Below are the code and all the weights of a small trained network. Each question names an input and a class and asks about switching units off, where a switched-off unit gives its printed mean instead of its output.

import numpy as np


def w(rows, s, z=0):
    codes = np.array(rows[::2]) - 128.0
    scale = np.full(codes.shape[1], s)
    scale[-1] = z or s
    return codes * scale


def norm(h):
    return h / np.sqrt((h * h).mean(-1, keepdims=True) + 1e-5)


def f(y):
    return y / 2 * (1 + np.tanh(0.7978845608 * (y + 0.044715 * y**3)))


def log_softmax(a):
    a = a - a.max(-1, keepdims=True)
    return a - np.log(np.exp(a).sum(-1, keepdims=True))


def net(x, mask):
    res = np.array(x, float).reshape(1, 7) / 4 @ E
    u = 0
    for l in range(2):
        y = f(norm(res) @ A[l][:, :-1].T + A[l][:, -1])
        res = res + np.where(mask[u : u + 12], y, B[l][:, -1]) @ B[l][:, :-1]
        u += 12
    return log_softmax(norm(res)[-1] @ U[:, :-1].T + U[:, -1])


A, B = {}, {}
E = w([
[66,251,146,237,158,171,211,185,93],'x0',
[186,114,2,153,128,97,20,177,115],'x1',
[138,107,149,147,101,109,155,137,225],'x2',
[125,156,84,49,81,67,178,112,91],'x3',
[218,139,189,87,110,133,147,169,95],'x4',
[167,222,113,56,225,106,118,176,174],'x5',
[127,133,160,159,77,77,12,83,108],'x6',
],0.0045)
A[0] = w([
[91,185,136,215,42,152,143,141,60,18],'0.n0',
[117,222,143,163,160,120,144,162,80,47],'0.n1',
[87,206,191,121,162,176,188,151,156,176],'0.n2',
[136,143,63,111,62,59,95,149,50,6],'0.n3',
[162,81,108,151,192,150,194,60,115,89],'0.n4',
[109,114,172,119,107,123,64,142,163,108],'0.n5',
[215,143,177,43,100,94,248,158,97,95],'0.n6',
[90,163,167,45,58,137,116,1,125,120],'0.n7',
[84,96,191,60,47,90,175,71,64,88],'0.n8',
[169,108,69,137,63,50,64,105,148,134],'0.n9',
[93,83,156,195,5,152,113,78,78,75],'0.n10',
[145,112,142,161,152,149,118,221,110,82],'0.n11',
],0.0063,0.002)
B[0] = w([
[176,28,170,69,117,93,138,142,121,207],'0.n0',
[204,107,158,153,133,151,83,82,154,197],'0.n1',
[138,183,66,91,109,141,90,116,138,253],'0.n2',
[85,195,65,171,91,204,158,117,82,185],'0.n3',
[101,89,92,71,115,179,148,162,124,142],'0.n4',
[157,76,171,147,118,98,189,120,144,147],'0.n5',
[131,113,213,141,156,52,131,254,100,231],'0.n6',
[161,141,100,165,106,152,66,76,148,206],'0.n7',
[63,186,132,110,141,115,62,99,179,219],'0.n8',
[87,105,154,34,21,166,109,103,69,240],'0.n9',
[164,156,231,119,116,128,78,168,119,236],'0.n10',
[141,167,102,69,189,163,143,88,157,154],'0.n11',
],0.0065,0.0041)
A[1] = w([
[89,126,87,52,231,113,179,168,83,117],'1.n0',
[34,176,174,120,79,86,139,64,158,4],'1.n1',
[151,38,48,142,115,138,214,75,215,54],'1.n2',
[149,109,63,102,84,173,138,172,106,165],'1.n3',
[145,77,217,153,192,99,99,119,180,91],'1.n4',
[152,87,210,165,182,61,172,189,122,75],'1.n5',
[129,189,185,129,116,87,131,201,108,134],'1.n6',
[107,52,113,79,167,126,44,78,137,102],'1.n7',
[106,65,204,254,94,133,98,73,75,156],'1.n8',
[223,209,121,158,214,88,94,72,119,167],'1.n9',
[73,103,92,140,113,162,181,137,216,150],'1.n10',
[68,101,203,201,156,70,148,175,104,237],'1.n11',
],0.0068,0.0019)
B[1] = w([
[158,30,166,92,73,140,151,181,74,201],'1.n0',
[161,142,134,121,186,203,86,53,219,188],'1.n1',
[72,101,193,227,224,21,194,68,132,140],'1.n2',
[73,80,136,195,114,141,109,55,103,196],'1.n3',
[81,125,27,94,142,111,181,207,3,192],'1.n4',
[141,123,100,171,135,189,212,208,128,184],'1.n5',
[55,102,126,122,157,127,139,173,184,226],'1.n6',
[153,43,254,136,147,102,137,157,95,200],'1.n7',
[251,61,163,25,106,147,146,172,135,252],'1.n8',
[190,185,128,134,171,226,189,119,219,218],'1.n9',
[147,121,112,157,192,106,132,62,140,149],'1.n10',
[201,150,25,65,149,143,167,161,165,186],'1.n11',
],0.0062,0.0041)
U = w([
[101,163,106,170,108,151,99,138,100,49],'0',
[188,105,150,87,160,180,194,251,130,176],'1',
[165,216,111,147,197,198,127,80,225,183],'2',
[81,54,139,202,195,101,165,67,134,132],'3',
[185,58,186,69,60,150,40,92,120,187],'4',
[115,162,131,189,114,77,131,127,120,2],'5',
[53,102,31,135,72,156,142,100,17,120],'6',
[77,158,119,100,118,87,140,160,187,64],'7',
],0.012,0.0054)

Each question gives the input, the list of numbers given to net, and the class t.
The units are the neurons (one row each of A and B). Each row of codes is followed by its name. A weight is (code - 128) times the scale printed after its matrix; where a second scale follows, it is the last column's (A, B and U).
mask holds one flag per neuron, layer by layer. A switched-off neuron (its flag False) gives its mean, the last column of its row in B, instead of its output. The means were averaged over made-up inputs and are rounded, as every weight is.
A unit's drop is (log p(t) with every unit on - log p(t) with that unit switched off) / (log p(t) with every unit on - log p(t) with every unit switched off).
The circuit of an input: a set's keep is (log p(t) with only the set's units on - log p(t) with every unit switched off) / (log p(t) with every unit on - log p(t) with every unit switched off). Starting from the 12 units with the biggest drops (on a tie, the unit counted first), units are removed one at a time, each time the one whose removal leaves the highest keep (on an exact tie, the one counted first), for as long as the keep stays at least 0.8.
circuit, biggest first: the units of the circuit, biggest drop first
top k neurons: the k neurons with the biggest drops, biggest first
k most important neurons of layer l: the k neurons of layer l with the biggest drops, biggest first
input [7,-3,4,2,0,-7,6], class 1: circuit, biggest first -> 1.n11
input [-4,7,6,6,3,0,-3], class 6: circuit, biggest first -> 0.n3, 1.n8, 0.n10, 1.n3
input [-7,-3,7,5,-6,4,1], class 3: circuit, biggest first -> 0.n10, 1.n2
input [-4,4,-6,3,1,1,6], class 6: circuit, biggest first -> 0.n3, 1.n8
input [0,1,2,5,1,4,4], class 0: 2 most important neurons of layer 0 -> 0.n3, 0.n0
input [-3,0,8,-6,-6,-5,-1], class 1: 2 most important neurons of layer 0 -> 0.n10, 0.n2
input [6,-1,0,-6,-6,-1,-7], class 3: 2 most important neurons of layer 0 -> 0.n10, 0.n8
input [1,-6,6,6,4,-5,3], class 1: top 3 neurons -> 0.n6, 0.n9, 1.n4
input [-5,-5,3,4,3,8,4], class 1: circuit, biggest first -> 0.n6, 1.n5
input [1,1,-7,-5,-5,4,2], class 2: 3 most important neurons of layer 0 -> 0.n6, 0.n0, 0.n9
input [-2,8,5,-4,-7,8,1], class 4: circuit, biggest first -> 0.n9, 1.n7
input [7,3,7,-4,-8,-5,-5], class 3: top 2 neurons -> 1.n2, 0.n6
input [7,3,3,2,-4,-1,-2], class 2: top 4 neurons -> 0.n1, 0.n9, 1.n9, 0.n2
input [4,8,-4,7,8,-8,-2], class 6: circuit, biggest first -> 0.n3
input [-1,6,-1,5,6,0,-3], class 6: circuit, biggest first -> 0.n3, 1.n3
input [4,-4,-6,7,-5,-3,-1], class 2: 2 most important neurons of layer 0 -> 0.n8, 0.n9
input [-4,5,6,8,-3,-6,-7], class 6: circuit, biggest first -> 0.n3, 1.n8
input [-2,-2,5,6,4,5,6], class 7: top 3 neurons -> 0.n6, 1.n8, 1.n6
input [8,5,2,4,1,8,-4], class 2: top 3 neurons -> 0.n1, 1.n9, 0.n2
input [7,-7,0,-8,-2,-3,6], class 1: top 3 neurons -> 0.n9, 0.n0, 1.n4
input [-6,3,4,7,-5,-4,-7], class 3: circuit, biggest first -> 1.n2
input [4,-6,3,-6,0,-1,8], class 1: top 2 neurons -> 0.n9, 1.n4
input [-7,-3,7,-7,-3,7,1], class 3: 2 most important neurons of layer 0 -> 0.n6, 0.n10
input [8,3,-8,8,6,4,7], class 2: top 2 neurons -> 0.n1, 1.n9
input [8,-3,-6,-4,-4,-2,4], class 1: top 2 neurons -> 0.n0, 0.n9
